Below is a small trained network, with its code and all its weights. Each question gives an input and a class and asks what happens when units are switched off, that is, made to give their printed mean instead of their output.

import numpy as np


def w(rows, s, z=0):
    codes = np.array(rows[::2]) - 128.0
    scale = np.full(codes.shape[1], s)
    scale[-1] = z or s
    return codes * scale


def f(y):
    return y / 2 * (1 + np.tanh(0.7978845608 * (y + 0.044715 * y**3)))


def log_softmax(a):
    a = a - a.max(-1, keepdims=True)
    return a - np.log(np.exp(a).sum(-1, keepdims=True))


def net(x, mask):
    res = np.array(x, float).reshape(1, 4) / 4 @ E
    y = f(res @ A[0][:, :-1].T + A[0][:, -1])
    res = res + np.where(mask, y, B[0][:, -1]) @ B[0][:, :-1]
    return log_softmax(res[-1] @ U[:, :-1].T + U[:, -1])


A, B = {}, {}
E = w([
[81,250,133,56,114,127,152],'x0',
[85,71,79,50,135,171,119],'x1',
[146,130,100,138,226,125,200],'x2',
[82,131,28,147,113,45,116],'x3',
],0.011)
A[0] = w([
[145,56,139,154,61,117,86,29],'N0',
[89,122,48,179,130,65,118,155],'N1',
[118,9,97,79,152,152,110,67],'N2',
[98,183,126,130,206,117,187,41],'N3',
[232,100,139,198,133,83,86,30],'N4',
[109,124,154,137,102,121,93,52],'N5',
[171,124,166,145,150,212,128,103],'N6',
[126,159,165,244,153,100,139,74],'N7',
[117,120,149,137,79,127,79,6],'N8',
[165,60,92,173,207,131,186,66],'N9',
],0.013,0.0021)
B[0] = w([
[101,133,115,174,58,122,57,201],'N0',
[197,78,250,144,223,186,103,228],'N1',
[127,212,122,44,157,106,218,235],'N2',
[66,119,94,186,76,128,95,217],'N3',
[147,209,55,81,183,107,143,216],'N4',
[106,125,157,152,76,99,171,150],'N5',
[145,46,187,108,199,129,78,218],'N6',
[108,150,156,84,127,130,220,194],'N7',
[79,103,123,172,90,203,204,168],'N8',
[54,104,98,178,21,111,66,247],'N9',
],0.011)
U = w([
[196,2,193,138,193,142,105,96],'0',
[127,178,87,118,107,114,86,254],'1',
[87,67,105,185,33,128,117,89],'2',
[143,205,98,70,170,115,204,58],'3',
],0.014,0.01)

Each question gives the input, the list of numbers given to net, and the class t.
The units are the neurons (one row each of A and B). Each row of codes is followed by its name. A weight is (code - 128) times the scale printed after its matrix; where a second scale follows, it is the last column's (A, B and U).
mask holds one flag per neuron, in row order. A switched-off neuron (its flag False) gives its mean, the last column of its row in B, instead of its output. The means were averaged over made-up inputs and are rounded, as every weight is.
A unit's drop is (log p(t) with every unit on - log p(t) with that unit switched off) / (log p(t) with every unit on - log p(t) with every unit switched off).
The circuit of an input: a set's keep is (log p(t) with only the set's units on - log p(t) with every unit switched off) / (log p(t) with every unit on - log p(t) with every unit switched off). Starting from all 10 units, units are removed one at a time, each time the one whose removal leaves the highest keep (on an exact tie, the one counted first), for as long as the keep stays at least 0.8.
circuit, biggest first: the units of the circuit, biggest drop first
unit that matters most: the unit with the biggest drop
k most important neurons: the k neurons with the biggest drops, biggest first
drop when u is switched off: that unit's drop, to one decimal
input [-3,-1,-4,4], class 0: circuit, biggest first	N1
input [-1,8,-3,7], class 3: 2 most important neurons	N2, N6
input [-3,-4,8,-7], class 2: 3 most important neurons	N9, N1, N3
input [-5,-7,2,6], class 3: 2 most important neurons	N4, N7
input [-7,7,2,2], class 1: circuit, biggest first	N2, N9, N0
input [3,-1,-6,0], class 2: 3 most important neurons	N4, N2, N8
input [8,-6,5,0], class 1: 3 most important neurons	N3, N2, N9
input [5,-7,-2,6], class 3: 3 most important neurons	N6, N7, N9
input [-1,8,-3,8], class 0: 2 most important neurons	N1, N4
input [0,1,7,6], class 2: 2 most important neurons	N9, N3
input [2,-6,6,0], class 2: 3 most important neurons	N3, N2, N9
input [3,-3,-6,-2], class 2: 3 most important neurons	N4, N2, N8
input [4,-2,7,-6], class 2: 2 most important neurons	N3, N1
input [-5,-7,6,5], class 3: 3 most important neurons	N4, N7, N0
input [-8,-4,-5,-2], class 1: unit that matters most	N4
input [7,-3,3,1], class 1: circuit, biggest first	N3, N9, N2
input [5,-1,3,-2], class 1: circuit, biggest first	N9, N2, N3, N1
input [7,6,4,1], class 1: circuit, biggest first	N3, N9, N2
input [8,2,-2,-8], class 0: drop when N9 is switched off	0.1
input [0,8,7,-7], class 3: circuit, biggest first	N2
input [6,3,0,6], class 0: drop when N4 is switched off	0.1
input [5,-8,0,-8], class 0: drop when N7 is switched off	0.0
